[[141 111 144 122 144 112 116 118 112 144 113 111 141 110 144 141]
 [117 135 108 137 109 145 140 121 137 114 145 146 106 137 115 121]
 [110 150 129 110 119 132 110 145 149 109 124 135 138 149 109 109]
 [151 110 139 149 144 138 148 120 110 150 139 139 139 108 150 151]
 [148 113 138 146 144 138 146 125 112 151 138 132 137 109 148 150]
 [107 149 118 109 113 137 109 142 148 106 136 139 123 150 107 107]
 [147 139 140 145 144 139 146 142 125 147 140 139 139 134 146 147]
 [128 123 108 140 110 146 142 115 126 127 146 146 107 125 125 130]
 [135 142 146 129 144 130 126 141 138 135 125 126 147 140 137 135]
 [109 136 129 111 115 113 110 136 132 108 115 114 137 139 108 109]
 [138 135 109 143 113 146 142 130 135 135 145 146 109 135 134 138]
 [140 138 149 130 147 118 125 142 130 140 115 112 151 135 140 140]] → 110

[[117 138 128 142 132 132 116 129]
 [113 138 122 149 126 150 122 139]
 [134 121 128 125 126 129 138 130]
 [115 135 123 145 125 150 127 139]
 [122 130 127 130 127 134 129 132]
 [130 116 122 132 121 147 145 134]
 [113 140 127 144 131 137 117 134]
 [141 117 126 125 121 130 146 131]
 [118 138 128 129 131 130 119 130]
 [128 115 121 130 120 155 147 145]
 [123 121 124 130 123 136 136 133]
 [118 127 122 134 122 145 139 139]] → 132

[[134 133 134 122 120 122 123 133 129]
 [126 140 138 127 124 125 124 149 131]
 [121 130 133 128 126 120 126 125 138]
 [133 129 126 119 121 127 128 117 129]
 [132 125 128 124 132 132 131 129 126]] → 123

[[125 127 126 127 126 130 144 128 127 130 130 130 130]
 [122 130 129 129 126 129 156 132 132 127 128 127 133]
 [123 131 131 130 129 127 155 127 130 128 132 120 131]
 [127 126 128 126 128 128 135 125 126 129 130 128 127]
 [132 129 131 129 130 125 113 129 129 125 124 126 126]
 [130 128 130 129 131 126 119 124 126 128 129 124 125]
 [127 129 130 129 129 127 137 130 131 126 127 127 130]
 [127 129 129 129 128 127 136 131 133 126 127 129 131]
 [124 127 125 128 126 130 147 127 127 131 132 130 130]
 [130 128 130 128 131 125 119 126 128 126 128 127 126]
 [131 129 130 129 130 126 116 129 128 126 125 126 126]] → 130

[[115 131 143 117 119 142 134 125 138 130]
 [133 118 124 140 139 119 141 120 138 123]
 [114 141 138 125 125 140 134 139 131 121]
 [127 116 138 127 127 134 138 114 142 134]
 [131 116 131 134 133 126 139 116 140 129]
 [130 119 132 130 130 128 136 119 137 130]
 [130 116 133 131 131 128 138 115 140 131]
 [119 140 118 151 146 120 150 146 130 103]
 [130 121 131 131 130 128 134 121 135 129]
 [122 138 117 151 147 118 149 144 131 104]
 [126 122 135 126 126 133 134 120 136 132]] → 125

[[131 126 127 130 127 127 127]
 [144 147 108 111 149 112 115]
 [128 129 129 128 129 130 130]
 [128 126 127 130 126 126 127]
 [127 129 127 130 128 127 129]
 [144 118 122 113 123 141 149]] → 127

[[131 130 116  98 147 128 132 124 122 131 130]
 [108 136 110 132 147 129 133 127 121 135 148]
 [113 131 122 120 147 121 121 117 136 122 128]
 [150 123 119 132 147 117 129 135 140 140 133]
 [112 127 115 137 147 121 136 125 117 134 137]
 [120 121 131 128 147 121 133 121 116 125 117]
 [126 125 115 121 147 122 139 128 113 136 133]] → 122

[[102 138 152 102 112 149]
 [125 138 102 143 151 124]
 [103 158 105 143 152 141]
 [115 126 155 104 102 128]
 [150 121 105 146 141 107]] → 102
---
[[127 129 129 130 128 129 128]
 [127 128 129 128 128 129 127]
 [127 108 123 117 156 121 130]]: 123

[[143 102 103 101 101 115 108]
 [112 100 102  99 101 143 146]
 [140 100  99 100 102 135 123]]: 99

[[139 137 151 108 128 135 142]
 [126 129 137 135 140 134 118]
 [120 111 138 121 130 142 123]]: 138

[[103 141 137 147 142 142 140]
 [104 141 119 144 138 117 143]
 [ 98 142 126 142 146 126 139]]: 126

[[115 106 128 108 147 109 133]
 [141 129 151 117 139 104 109]
 [133 148 145 113 148 115 118]]: 145

[[138 138 129 153 152 144 128]
 [136 130 129 153 152 128 146]
 [138 130 129 153 152 128 128]]: 129
---
[133 135 130 122 124 151] -> 135
[134 104 146 107 106 149] -> 104
[102 103 120 124 145 119] -> 103
[150 104 137 108 139 143] -> 104
[148 125 146  99 104 103] -> 125
[104 129 131 121 117 121] -> 129
